(in the rows, 128 means zero)
Each row has a class, written after it, and each block has its own classes.
[193 117 120 199  84 118 109 137 111  80 156 163 153 115 115 109 100 119
  49 131 162 141 122 116 123 128 171 113  74 124 139 179 148] -> Vus
[152  67 143 129  99 122 138 133 150  68 203 158 120  80 142 145 148 155
 106 139  96  65 162 169 153 150  81 124 172 151 121 108 111] -> zute
[199  96 161 150 101 101 163 139 145 114 158 119 103 104 116 126 128 113
  38 130 120 133 156 208 131 129 119 102 151 173  98 142 124] -> zute
[109 100 142 133 118 106 133 151 146 119 156 118 155 129  72 179 110 122
  79 105 151 138 168 146 123 154 108 125 139 134 118  98 138] -> fatoz
[136  68 150 117 106 110 148 133 156  64 194 140 133  60 167 122 155 159
  71 120  32  74 166 167 127 151  62 102 157 151 120 146 123] -> Vun
[229 113 113 202  86 135 101 155 103  97 137 165 144 111 124  83 109 124
  54 162 169 126 124  85 132 100 170  95  82 118 136 197 120] -> paf
[160  77 157 152 122 106 168 123 171  73 191 160 135  75 149 149 156 138
  60 127  59  81 166 174 152 146  67 119 164 149 129 130 110] -> mak
[ 99 108 151 133 138  85 135 146 165  96 143 118 166 115  77 188 112 140
  85  96 140 133 166 163 102 156  94 128 130 141 132 126 160] -> mak
[ 85 138 134 194 119 112 142 106 151 114 152 165 147  81 154  99 110 128
 134 102 117  59 137  95 159 138  73 114 102 132 117 160 114] -> fatoz
[181 114 154 150 105 104 155 123 150 126 143 120  93 105 111 125 148 135
  63 137 153 124 148 212 138 117 126 107 129 174 118 134 123] -> Gopo
[194 107 161 150 120 126 180 146 156 134 142 130 105 104 113 107 131 117
  55 139 126 147 143 203 108 123 144  70 154 167 125 170 122] -> Rakem
[133  66 154 109 136 103 160 127 172  90 190 133 143  98 151 153 160 126
  99 115  54  80 164 160 156 157  89 113 193 158 134 124 112] -> Vun
[108 130 101 161 107  76 138 109 163  90 161 160 144  76 168 122 120 119
 127 120 111  68 139 100 189 142  39 112 117 155 102 115 110] -> Gido
[ 94 130 123 185 116 101 154 116 153 141 151 159 137 109 158  99 118 105
 146 122 123  81 124 108 190 136  69 112 117 143 122 137  97] -> fatoz
[165  69 140 123 100 118 147 140 148 101 179 143 145  98 177 138 174 142
  85 114  76  98 167 145 168 134  82 130 189 148 131 116 117] -> nug
[ 80 155 115 173 125  93 152 112 139 108 141 166 137 104 156  90  89 115
 134  99 102  87 125  84 189 146  55 109 118 123  95 140 116] -> fevel
[177 106 191 168 151  98 183 121 141 138 146 117 105 109 124 101 146 111
  85 145 131 123 150 198 152 122 133 104 144 173 124 145 129] -> mak
[159  61 130 126  89 100 143 133 159  61 199 138 140  78 145 147 144 165
  75 127  67  77 166 171 165 152  62 116 158 153 121 104 112] -> zute
[ 88 114 136 110 134  93 150 152 168 133 123 106 160 150  88 151 144 130
 103  98 141 142 140 162 112 141 130  98 146 148 114 131 157] -> mugim
[159 124 155 125 111  97 158 143 141 131 139 125 110 117 130 128 146 133
  82 124 126 145 139 195 138 126 124 102 151 165 122 144 119] -> Vus
[141  73 138 140 102 101 146 139 145  80 215 159 139  77 156 160 153 157
  77 115  45  72 180 152 154 150  78 132 177 132 120 109 103] -> fatoz
[186 100 122 138 108 102 155 141 150 136 148 122  95 110 110 124 165 127
  86 160 135 132 134 200 139 124 147  86 130 185 140 136 123] -> Gopo
[190 103 164 134  95 122 160 140 146 117 155 123 101  84 137 117 132 120
  45 143 122 132 159 186 127 121  99  91 137 168 109 146 112] -> Gido
[103 103 125 118 129 131 148 153 163 124 128 122 133 126  75 186 108 126
  75 101 120 128 151 144 109 141 121 113 115 131 115 100 173] -> fevel
[213 110 118 179  89 121 115 139 117  97 143 162 151 139 129  91  97 115
  74 138 168 145 108 125 115 122 180  92  93 133 137 196 141] -> melu
[ 95 124 146 116 152 119 147 153 146 127 120  96 128 149  85 160 125 108
  69 108 101 175 152 160 111 149 103 120 152 127 109 106 154] -> Vun
[218 113 121 184  82 123  89 136  89  93 149 163 170 120 134  93 106 120
  93 138 194 139 122  84 126 104 164 107  96 117 157 193 124] -> paf
[ 51 147 133 164 164  87 179 103 176 132 133 151 125 118 137  94 106  95
 180 107 121  76 114 121 207 163  60 107 148 143  97 135 111] -> mak
[ 96 129 125 191 115  84 148 112 134 109 167 163 151  60 148  87  92 130
 114 112 122  65 122  86 161 132  70 112  95 131 111 156  94] -> Rakem
[153  87 147 123  94 128 169 127 172  91 186 144 116  97 159 134 145 140
  82 136  84  89 156 162 171 150  79 105 166 153 126 121  95] -> Gido
[111 100 128 140 152 109 141 161 171 147 143  92 152 122  67 184 127  99
 110 107 137 154 148 161  97 130 125 125 145 135 119  77 161] -> Rakem
[108 110 124 114 122 101 120 158 156 113 148  96 165 121  81 180 119 138
  92  97 118 137 162 154  82 135 119 125 128 134 102  92 168] -> Rakem
[129 120 132 120 119 120 150 158 177 125 139 114 133 136  98 165 113 139
 110 107 111 132 152 161 107 137 129  90 114 153 118 112 155] -> fevel
[218 102 153 134 129 109 159 133 160 135 135 119 102 134 127 120 153 113
  52 154 128 172 147 192 137 112 135 106 149 172 127 123 119] -> nug
[198 107 171 137 112 101 145 116 117 112 146 123 103  99 124  99 145 141
  89 152 156 121 144 204 135 122 129 108 148 178 108 134 122] -> zute
[ 86 153 101 177 120  86 133 115 143 114 149 163 137  65 162 110  87 113
 160 111  87  91 120 107 146 130  43 119 108 127 110 127 100] -> Rakem
[125 107 128 136 110 128 128 174 173 118 132 132 142 134 100 184 120 139
  80 113 130 130 146 164 103 122  94 118 122 130 113 104 141] -> melu
[180 128 117 180  84 119  88 140 105  68 150 160 170 108 120 101  87 126
  80 134 170 135 133 101 112 131 151  97  88 126 143 192 135] -> Gido
[115  95 120 140 114 116 130 155 172 115 134 107 153 114  94 175 114 128
  95  98 128 138 145 159  97 141 103 115 112 139 141 123 168] -> melu
[150  69 122 137  85 107 155 129 167  74 208 165 129  60 148 144 151 151
  54 120  85  79 159 161 126 142  70 111 150 150 126 130 121] -> Rakem
[ 90  95 160 123 139 102 126 166 134 108 145 103 155 108  71 182 129 167
  73 103 132 115 163 148  92 147 126 132 125 131 115 111 157] -> Vun
[105 108 120 130 136 103 141 158 184 120 148 111 143 132  96 171 127 151
 107 104 137 127 153 142 115 141 111 113 108 139 128 115 162] -> mak
[186 104 182 152 125  99 161 136 138 156 138 124 108 109 138 103 158 119
  81 145 158 143 148 203 127 110 119 111 160 167 109 147 127] -> fatoz
[ 78 145 123 181 124  93 157 118 153 125 128 149 152  89 154  95 107 127
 154 110 121  82 116  89 182 148  68 102 108 138 109 164 115] -> Gopo
[ 91 113 131 131 152 106 147 164 173 140 130 114 113 127  84 167 120 131
  98 111 147 146 146 162 127 133 103 118 145 127 115 122 145] -> Gopo
[229 107 100 206  79 113  95 163 114  89 158 155 150 113 126  88  97 125
  76 152 179 145 128 107 119 116 161  85  77 142 156 199 132] -> zute
[ 81 135 106 166 126  86 142 110 157 102 141 158 169  68 160 114 101 124
 133  85  85  66 132  67 157 140  69 105 104 127 105 155 112] -> mugim
[122 105 128 135 134 123 145 170 174 119 144 125 145 122  75 185 101 128
  91 116  97 136 139 140  89 145 137 113 109 125 106 101 158] -> fevel
[229 114 114 195  66 122 103 158  95  88 155 166 147 123 124  92  91 125
  46 147 181 142 132 112 129 113 153  90  83 136 132 185 118] -> zute
[ 84 144 112 213 127 112 147 110 156 116 141 162 155  84 142  96 113 110
 135 108 119  70 118  93 160 129  73 112  98 128 110 137 130] -> Rakem
[219 111 113 191  55 129  99 148 116  81 155 158 165 117 140  98 111 130
  63 146 179 138 126 110 115 124 167 100  78 135 151 195 142] -> Gido
[139  76 156 109 117 106 156 125 150  82 188 147 141 110 133 163 159 144
  86 131  88  80 162 153 160 163 112 134 194 148 114 122 115] -> Gopo
[195 106 175 164 119 107 169 132 148 129 147 114  98  84 115 116 145 126
  75 139 146 136 151 192 133 115 115  99 146 164 125 141 116] -> paf
[166  79 133 122 100 118 138 138 155  85 178 155 124 101 168 144 162 133
 103 136  81  84 161 171 158 136  70 126 192 154 109 113 122] -> zute
[191 109 171 130 123 130 172 126 156 145 127 130  99 137 123 129 123 118
  68 134 141 161 132 204 121 108 138 101 134 156 138 140 130] -> fevel
[ 80 152  93 157 125  90 150 116 145 123 133 140 155  98 162  92 103 106
 156  88  80  82 126  59 183 152  71 101 117 136  93 141 132] -> fevel
[197 107 130 175  88 116 106 130 103  83 148 161 164 127 116 118  95 139
  47 126 161 103 132 114 115 114 184 103  74 138 138 185 142] -> melu
[155  64 141 120 111 124 159 130 188  89 189 156 128 101 159 149 176 112
 105 135  80  93 162 172 149 150  87 114 204 155 133 121 114] -> mugim
[143  72 136 143 127 104 173 131 168  91 187 140 107  83 145 135 162 130
  59 133  44  85 154 167 168 155  79 114 166 151 112 109 113] -> Vun
[150  62 143 107 105 104 152 147 156  94 194 139 135  89 160 149 160 135
 100 116  75 105 158 175 146 152  71 110 190 153 134 119 110] -> Vun
[199 103 158 144 115  94 153 137 125 119 154 118 108  82 133 112 151 145
  61 164 118 118 157 181 140 110 130  85 122 183 141 145 109] -> Gido
[ 94 104 116 128 125 110 142 176 163 140 134 121 133 117  86 171 120 121
 111 109 134 146 140 152 101 139 116 107 133 130 122 116 142] -> mugim
[187 101 122 195  90 119  95 152 106 107 140 167 158 102 111  90 106 130
  45 137 185 129 126 120 104 110 160 106  84 119 143 210 135] -> fatoz
[149  69 149 116 144 100 157 128 183  81 182 154 130  86 143 146 159 149
 102 127  94  90 155 174 159 153  70 129 199 136 115 115 115] -> mak
[104 111 118 121 150  94 152 142 163 133 121 111 147 160  78 168 140 101
  68 105 135 163 139 147 132 134 125 117 144 131  95  87 164] -> mugim
[188  93 176 131 128 104 157 123 142 125 144 114 111  91 100 120 144 120
  71 141 156 131 150 211 133 124 132 100 160 174 119 143 117] -> Gopo
[110 100 138 122 109 116 133 162 158 106 150 121 140 125  87 179 108 138
  84 105 132 145 158 153  89 154 113 127 129 130 128 125 171] -> fevel
[100 140 125 183  97  88 148 100 151 101 149 149 169  71 166 103 100 121
 144  99 116  70 129 112 191 137  43  91  95 157 133 140  97] -> Gido
[ 87 126 114 129 138 100 146 154 176 128 131 100 125 135  80 189 123 104
  95  97 107 168 142 164 118 159 115 132 141 134 119 100 169] -> Vus
[118 106 137 155 141 110 131 175 140 120 140 114 151 122  82 166 127 127
  77 109 130 123 161 143 132 126 103 123 145 130  94  96 148] -> zute
[ 91 105 143 129 143 106 123 165 164 133 149  99 161 105  82 166 116 130
 125  99 128 139 166 153  99 139  93 110 138 135 137 115 134] -> fatoz
[180  95 180 143 135 105 162 149 114 127 142 118 106  74 114 113 130 122
  73 148 108 115 157 186 130 134 136  86 151 176 119 151 112] -> Vun
[183 121 181 140 126  98 165 116 138 127 138 113 112 110 119 102 149 125
  75 144 143 130 152 196 129 128 127 100 133 184 125 154 122] -> mak
[211 112 181 147 115 120 172 120 158 123 144 126  98 103 126 107 153 132
  89 148 144 137 133 221 138 128 153  93 147 179 125 142 118] -> Vus
[ 69 107 136 127 150 106 160 156 178 139 135 103 137 150  70 187 120 149
  99  96 126 131 140 148 122 143 143 126 125 117 114  91 148] -> mugim
[189  66 132 126  99 133 142 127 158  73 198 162 110  67 170 142 180 130
  55 140  73 105 169 151 138 117  47 122 178 134 128 119 116] -> paf
[192  97 142 126 130  90 165 114 157 131 153 130 100 122 134 127 160 107
  81 142 125 140 143 201 146 110 119  99 147 183 139 115 139] -> fevel
[ 98 136 105 183 130  77 140 119 162 101 163 161 129  89 167  96 125 122
 147 130 102  60 141  91 190 135  66 101 115 154 115 157 115] -> Gopo
[ 80 133 132 165 113  94 140 110 128 118 149 147 161  48 142  99 100 137
 149  88 112  52 138  95 158 150  66 107 109 138  91 141 104] -> fatoz
[145  79 148 135 127  97 153 109 187  76 194 155 133 104 162 140 165 124
 102 110  94  79 163 176 168 151  75 135 198 151 135 139 124] -> mak
[ 78 104 138  93 142 108 152 174 153 146 124 112 135 133  77 170 115 136
 114 108 137 130 145 143 113 146 135 107 152 130  93 111 143] -> mugim

A new block, with new classes.
[160  89 111 115 155  91 167  99  75 133 122  98 114 115  68 191  49  77
 110  94  88 156 120  78 109 109 129 174  30 156 125 160 119] -> nov
[114 178 131  96 144 157 167  96  77 113  51 139 133 100  97 101 139 112
 187 130  75  92  78 140 117 133  58 155 168 142 114  88 175] -> kanod
[140 146 116 121 167 125 154  95  79  89  83 116 134  91  98 152  99 103
 169 129  98 130 125  99 123 116  93 140  98 136 120 108 142] -> Kun
[147 138 104 121 167 107 164  93  72 114 114 115 151 107 117 166 100  89
 140  68  86 170 105  92 126 121  96  97  85  91 120 121 141] -> nom
[147 131 148 111 139 127 141 122  87 141 114 162 131 137  93 163 133 114
 150  97 104  96  79 130  99 150  88 152 126 156 132 126 113] -> Kun
[155  63 147 114 122  89 114 129 129 206 137 118  92 172  92 167  70  88
  66  71 117 139 140 109  74 141 158 163  55 162 135 176  86] -> tivom
[112 151  95 149 138 125 175  95  70  96 127 101 157  59 143 167 127 116
 127 101 106 177 137 105 133 113 137  54 128  84 101 144 179] -> nov
[100 132 120 142  97 149 158 128 108 155 132  96 134 100 174 144 136 123
  83 108 147 157 153 158 101 138 158  52 138 117 110 154 159] -> mes
[147  97  95  85 157 106 156 116 101 133 103 104 102 131  59 142  59  87
 121 108  82 128 132  86 104 114 113 212  27 184 133 141 105] -> mes
[105 111 102 122 135 123 152 136  95 177 133  95 112 142 116 115 120 103
 104  84  96 153 111 135  79 169 129 102  83 142 144 160 144] -> nov
[123 152 149 124 125 152 147 102  98  92  78 136 128  85 105 145 124 121
 164 176 120  84 110 132 115 113  97 151 167 164 112 106 143] -> Kun
[109 116 154 142  87 147 141 106 113 148 133 126 134  95 162 166 136 131
 100 127 160 141 144 149 116 115 175  88 174 117 104 146 151] -> Bugan
[131  77 115 101 132 117 171 110  99 163 141 101 121 123 115 158  97  86
  98  90 104 169 121 121 105 127 152 147  60 134 146 155 131] -> Bugan
[ 97 126  78 114 170 146 176  89  87 110  94  62 126  98 120 106  95  76
 121 106  92 176 133 116  98 130 106  81  83 112 141 127 165] -> bitof
[116 144 108  98 158 131 155 112  74 150 113 108 132 126 110 115 138  97
 116  43  76 162 104 118  90 167 112 103  94 110 139 140 147] -> kanod
[150 100 106  97 150 102 148 100 103 125  94 113 110 126  56 152  57  88
 150 141  95 122 125  95 103 103 104 198  53 185 124 131 103] -> Vud
[107 139 146 113 112 160 147 128 105 149  77 123 107 117  87 100 138 111
 164 173  98  80  72 152 102 142  82 181 152 183 127 119 152] -> nov
[117 112 162 116  99 154 134 113 130 150  97 132  97 113 110 124 123 122
 144 190 140  89 107 149 108 122 112 163 162 183 113 121 134] -> nom
[136 129 151 118 121 124 146 115  84 131 126 150 140 108 103 174 137 112
 115  97 106 127 118 118 120 122 125 135 128 127 106 147 123] -> tivom
[150  94  97  97 175  95 154  98 110 110 102  92 111 100  76 158  41  75
 124 115  96 148 158  71 113  89 131 181  36 160 123 136 113] -> mes
[119 161 147 127 110 150 152 125  65 151 110 143 133 128 110 143 169 119
 141 105  93 119  67 144 116 147  93 129 153 128 123 129 159] -> tivom
[144  95 117  92 149 111 142 131  94 199 119 124  99 182  84 129  95  91
 109  74  85 137  95 128  70 174 103 167  64 168 149 151 103] -> kanod
[110 110 125 120 119 142 142 106 122 142 100  84 111 104 127 145  92 103
 111 165 133 136 147 136  97 121 146 132 115 162 118 144 134] -> reb
[127 112 130 140 129 121 128 114 116 115 100 105 112 101 109 152  93 103
 114 161 127 137 162 121 110 106 141 127 117 144 113 140 133] -> tivom
[114 132 101 102 138 136 147 116  94 155  75  96 102 149  76  93 101  95
 144 119  84 114  80 130  84 150  78 163  96 173 146 116 131] -> nom
[121 128 140 111 127 130 126 142  89 179 121 123 117 167 111 142 130 101
 110  82 102 113  77 150  69 166 113 134 125 160 147 147 117] -> reb
[140  74 129 110 137 125 139 104 132 148  97  96  87 133  88 145  62  85
 108 147 116 133 144 121  84 128 120 165  61 174 139 143 110] -> bitof
[140  86  96  93 146 122 156 111 110 160  94  90  89 155  69 115  65  79
 127 143  98 126 127 115  83 136 106 181  36 186 140 141 127] -> Vud
[104 121 143 123 104 141 149 127 102 160 129 119 126 117 149 151 143 117
 111 108 135 135 127 169  89 147 160  91 166 135 128 149 153] -> reb
[118  63 129 132 108 132 130  99 150 131 130  91 104  92 120 160  64 112
  84 147 170 156 190 122 111  96 180 127 104 162 113 156 110] -> bitof
[103 175 122 109 140 156 156 118  83 113  78 124 133  97 109 106 153 118
 168 132  95 105  97 141 116 130  83 142 167 145 115 105 165] -> mes
[131 117 131 105 152 122 131 109 106 146  81 116 102 126  64 122  93  96
 147 127  83  99  84 114  96 131  86 187  95 184 128 128 139] -> nov
[127  97 152 109 104 130 135 117 118 186 126 132 105 151  96 149 112 106
 107 104 127 120  99 139  86 145 127 149 110 175 128 152  96] -> nom
[102 116  83 120 171 151 166  94 103 107  92  70 123 101 130 108 103  79
 127  92 101 175 157 121  99 137 118  62  71 106 136 130 161] -> bitof
[154 104 136  82 149 115 149 110  85 162 116 144 118 153  54 166 105  92
 126  51  69 118  78 104  82 161 105 203  57 172 148 149  99] -> Kun
[ 98 109 113 115 122 156 149 109 112 136 103  88 106 101 112 106 119 103
 122 145 123 140 131 135 102 131 131 124 119 159 123 136 147] -> nom
[146 143 101 126 162 120 154  97  72 107 108 106 144 110 130 160 122  97
 135  77  98 162 141 102 108 138 126  69  89  83 115 136 158] -> Vud
[150 127 141  80 157 117 140 114  97 126  80 149  97 135  37 129  98  96
 157 139  73  89  96 109  97 136  73 224  91 186 139 120 112] -> kanod
[163 122  99 105 167  93 154  96  78 108 125 122 150 112  96 177 101  95
 141  83  87 161 132  80 123 118 125 141  71 105 116 138 117] -> Vud
[131  99 115  94 142 125 144 148 107 192 125 116 108 173  97 129 112  95
 104  64  96 132 113 139  66 178 123 164  68 169 147 162  93] -> mes
[118  98 134  90 141 146 146 109 110 143  95 114  90 132  60 117  96  94
 128 146 101 104  99 131  85 140  85 190  89 196 146 133 115] -> bitof
[151 142 129  94 151 111 152 121  69 146 110 148 129 142  65 146 127  99
 148  65  58 122  69  89 117 149  84 186  82 122 143 128 128] -> tivom
[127 131 107 103 165 113 160 103  72 141 128 104 133 119 101 165 107  88
 119  68  83 168 111  95 101 138 113 121  62 125 133 151 133] -> reb
[138 144 126 133 135 130 179  91  75  82 120 123 162  52 145 194 121 115
 134 121 124 175 160 120 140 109 144  82 141  86  94 136 145] -> kanod
[106  93 144 120  96 153 124 131 144 196  96  94  79 148 125 109  90 108
  99 162 149 104 129 161  76 131 142 155 121 207 123 143 128] -> mes
[117 165  95 123 172 128 166 103  76  71  89  95 140  79 115 137 103  93
 162 139  88 157 134 102 130 114  97  98  91 103 132 108 174] -> reb
[134 120 171 128 104 138 114 120 105 171 111 139 121 137 120 165 127 117
 112 103 132 104  93 147  81 150 131 133 151 164 123 140 113] -> Kun
[121 121 144 109 117 130 156 111  95 151 123 134 123 112 110 155 124 114
 120  94 114 139 116 142  96 140 139 128 134 144 125 146 132] -> kanod
[142  51  96 119 120 105 129 116 123 181 163  82 104 146 124 169  83 101
  57  91 137 175 175 108  79 138 193 113  35 153 121 193  96] -> Vud
[124 114 113  99 144 126 159 104 104 124 106  99 110  92  94 141  80  97
 128 156 105 135 132 101 116 102 121 174  80 170 120 132 135] -> mes
[123 193 107 126 153 137 173  96  79  49  78 135 155  64 111 143 120 123
 192 158  99 128 134 102 160  92  96 126 146 103 105  88 167] -> mes
[141 105 164 102 112 130 119 136 119 184 128 147 104 143  98 156 128 116
 104 109 123 101 101 135  89 148 128 175 120 178 124 153 103] -> mes
[120 119  79 127 148 132 158  99  99  98 104  72 127  90 122 132  91  97
 127 138 114 162 163 107 111 112 135  96  73 126 116 138 156] -> Vud
[165  56 161 134 111 104 132 127 140 168 143 135 104 132 118 199  67 102
  90 134 138 124 151 120  98 120 157 153  76 167 110 173 100] -> nov
[ 82 148 115 143 124 160 160 100 107 107  84  77 127  71 154 129 115 109
 127 163 143 143 156 162 103 113 133  52 161 132 110 127 187] -> reb
[133  95 112 112 141 126 157 113 101 154 135 115 119 138 116 149  99 102
 106  92 111 152 123 119 100 146 108 116  69 134 135 146 116] -> bitof
[160 153 146  80 162 129 142 116  78 133  94 175 135 146  61 134 153 101
 187  67  61  93  47  96 121 164  60 194 119 120 138 105 114] -> nom
[117  91 169 122  68 158 114 128 146 173 109 113  90 134 114 126 110 125
 107 210 167  85 124 170  89 125 148 174 153 210 115 144 120] -> Vud
[ 96 142 133 114 117 156 142 120 108 151  81  96 101 129 116 111 114 109
 127 164 116  97 104 155  80 142 102 135 134 177 132 128 148] -> reb
[135  74 114 104 139 109 149  86 109 130 107  76  98  88  82 159  46  87
 107 162 123 156 153  88 115  82 154 195  61 171 126 143 121] -> Bugan
[148 113 136 102 149 122 142 104 110 132  82 125 108 116  87 144  78  92
 145 144  99 122 121 116 103 124 100 168  88 163 124 121 117] -> kanod
[153 126 144 118 133 108 137 107 105  92  99 136 122  92  85 195  80 113
 152 169 116 116 144 106 123  98 128 187 113 159 115 128 109] -> reb
[150  79  94 113 150  90 154  92  97 157 134  90 113 120 103 179  53  86
  84  86 109 195 165  86 102 116 158 130  39 138 119 165 113] -> kanod
[121 131 128 142 132 148 147  92 116  86  86  92 129  72 134 145 103  95
 133 162 138 142 149 126 124  98 127  80 131 120 107 118 154] -> nom
[126 120 117 122 122 121 166 112  90 136 136 118 137  99 125 174 107 108
 108  90 123 161 143 116 120 109 152 117 108 130 109 150 136] -> mes
[112 130  96 125 145 125 153 109  74 146 134  91 131 110 133 166 119 110
  97  70 113 175 138 118  90 150 141  72  96 119 121 164 147] -> reb
[122 128 139 107 145 139 138 119 100 139  90 124 108 117  79 118 122 110
 156 144  86  98  84 127 100 146  90 184 122 174 128 129 146] -> nov
[111 125  92 121 146 127 164 117  76 138 139  83 136 117 126 140 133  99
  93  56  98 181 137 111 103 150 150  79  78  96 134 164 141] -> tivom
[133  58 124 100 133 114 123 117 145 174 118  96  77 145  97 145  61  91
  97 135 131 124 157 113  79 125 161 168  57 194 134 160 102] -> reb
